Below is a small trained network, with its code and all its weights. Each question gives an input and a class and asks what happens when units are switched off, that is, made to give their printed mean instead of their output.

import numpy as np


def w(rows, s, z=0):
    codes = np.array(rows[::2]) - 128.0
    scale = np.full(codes.shape[1], s)
    scale[-1] = z or s
    return codes * scale


def f(y):
    return y / 2 * (1 + np.tanh(0.7978845608 * (y + 0.044715 * y**3)))


def log_softmax(a):
    a = a - a.max(-1, keepdims=True)
    return a - np.log(np.exp(a).sum(-1, keepdims=True))


def net(x, mask):
    res = np.array(x, float).reshape(1, 6) / 4 @ E
    y = f(res @ A[0][:, :-1].T + A[0][:, -1])
    res = res + np.where(mask, y, B[0][:, -1]) @ B[0][:, :-1]
    return log_softmax(res[-1] @ U[:, :-1].T + U[:, -1])


A, B = {}, {}
E = w([
[108,115,88,157,139,178,66,196,30,159,167],'x0',
[224,154,110,109,115,90,87,150,199,104,153],'x1',
[131,108,138,132,247,146,93,85,118,18,64],'x2',
[138,201,86,67,173,182,135,103,163,141,157],'x3',
[60,136,128,148,158,148,115,90,207,132,109],'x4',
[114,203,42,52,86,157,150,159,154,38,126],'x5',
],0.011)
A[0] = w([
[57,94,96,172,86,167,137,152,101,210,169,129],'n0',
[139,134,144,137,165,154,110,131,110,147,95,33],'n1',
[87,96,177,191,230,175,81,109,73,96,76,151],'n2',
[143,181,68,76,150,196,77,156,72,145,208,138],'n3',
[75,207,98,27,79,161,174,61,157,126,110,140],'n4',
[131,108,153,132,119,90,117,107,128,128,73,76],'n5',
[192,129,137,142,81,132,126,130,128,157,127,97],'n6',
[59,185,158,93,196,150,174,90,108,97,80,163],'n7',
[91,121,129,118,184,172,145,97,123,113,92,125],'n8',
[70,119,111,99,198,140,188,88,122,98,97,95],'n9',
[140,163,143,115,170,89,113,152,159,80,110,94],'n10',
[103,185,98,43,153,157,126,167,83,163,178,109],'n11',
[175,42,248,195,175,114,146,81,68,174,105,141],'n12',
[158,116,120,123,129,145,92,144,110,136,123,9],'n13',
[134,128,197,211,171,172,120,29,212,212,166,133],'n14',
[86,174,83,51,122,135,173,121,149,116,142,128],'n15',
[48,117,89,158,192,168,74,152,144,64,86,124],'n16',
],0.013,0.011)
B[0] = w([
[59,104,165,133,93,116,104,154,45,180,169,206],'n0',
[87,131,119,192,115,85,138,153,145,124,152,134],'n1',
[150,137,77,179,160,112,150,105,76,27,60,234],'n2',
[185,107,47,106,158,153,72,140,159,106,182,196],'n3',
[207,102,136,93,162,160,223,106,165,136,160,215],'n4',
[125,121,109,120,162,106,102,107,154,100,149,147],'n5',
[96,116,119,160,144,119,102,131,117,104,120,157],'n6',
[187,155,171,176,91,179,113,94,193,65,140,204],'n7',
[158,125,128,200,114,139,129,157,131,95,106,177],'n8',
[225,165,172,161,154,172,113,111,165,82,128,180],'n9',
[85,108,96,111,94,128,121,138,77,152,111,163],'n10',
[126,161,94,139,116,102,64,151,129,83,177,176],'n11',
[61,55,92,72,83,157,113,6,117,104,166,250],'n12',
[139,104,93,167,125,148,114,143,168,117,141,128],'n13',
[64,167,159,92,170,24,112,128,99,178,48,220],'n14',
[183,74,154,114,162,168,137,118,164,113,163,187],'n15',
[86,40,94,90,124,93,153,28,63,88,119,198],'n16',
],0.014,0.023)
U = w([
[150,147,102,154,152,92,122,101,101,77,61,162],'0',
[106,131,126,77,147,87,190,142,142,202,129,73],'1',
[57,87,107,114,108,107,102,103,63,162,141,154],'2',
[76,248,70,200,166,233,192,153,67,241,77,2],'3',
[159,175,72,110,146,144,84,183,110,138,167,94],'4',
[121,226,141,81,174,78,87,113,209,181,89,108],'5',
[174,112,87,77,132,162,137,82,182,87,153,129],'6',
[81,141,187,233,61,153,150,139,54,180,122,119],'7',
],0.016,0.022)

Each question gives the input, the list of numbers given to net, and the class t.
The units are the neurons (one row each of A and B). Each row of codes is followed by its name. A weight is (code - 128) times the scale printed after its matrix; where a second scale follows, it is the last column's (A, B and U).
mask holds one flag per neuron, in row order. A switched-off neuron (its flag False) gives its mean, the last column of its row in B, instead of its output. The means were averaged over made-up inputs and are rounded, as every weight is.
A unit's drop is (log p(t) with every unit on - log p(t) with that unit switched off) / (log p(t) with every unit on - log p(t) with every unit switched off).
The circuit of an input: a set's keep is (log p(t) with only the set's units on - log p(t) with every unit switched off) / (log p(t) with every unit on - log p(t) with every unit switched off). Starting from the 12 units with the biggest drops (on a tie, the unit counted first), units are removed one at a time, each time the one whose removal leaves the highest keep (on an exact tie, the one counted first), for as long as the keep stays at least 0.8.
units of the circuit, in order: the units of the circuit, biggest drop first
top k neurons: the k neurons with the biggest drops, biggest first
drop when u is switched off: that unit's drop, to one decimal
input [-8,1,-7,2,5,-2], class 5: units of the circuit, in order -> n14
input [-3,-6,-5,6,5,-1], class 5: units of the circuit, in order -> n14, n12
input [-7,5,-4,6,4,0], class 1: top 3 neurons -> n14, n4, n12
input [2,3,-3,-8,6,5], class 2: top 4 neurons -> n7, n8, n9, n2
input [0,-5,-7,1,-7,4], class 4: top 2 neurons -> n12, n0
input [-4,7,2,1,-6,-3], class 2: top 2 neurons -> n4, n2
input [-7,-8,2,2,6,-2], class 0: top 2 neurons -> n14, n2
input [-3,4,-6,-3,5,0], class 5: top 3 neurons -> n12, n16, n2
input [4,-5,2,-2,5,5], class 0: top 2 neurons -> n12, n2
input [6,7,2,5,0,0], class 4: top 2 neurons -> n12, n4
input [0,6,6,-5,-7,-6], class 2: top 3 neurons -> n12, n4, n7
input [-8,-1,1,6,8,-8], class 5: top 2 neurons -> n14, n16
input [6,2,-7,-2,2,3], class 4: drop when n3 is switched off -> 0.5
input [-2,3,5,-8,0,-6], class 2: units of the circuit, in order -> n12
input [-2,0,6,2,3,-6], class 0: drop when n7 is switched off -> 0.0
input [6,8,-1,5,3,-3], class 4: drop when n3 is switched off -> 0.1
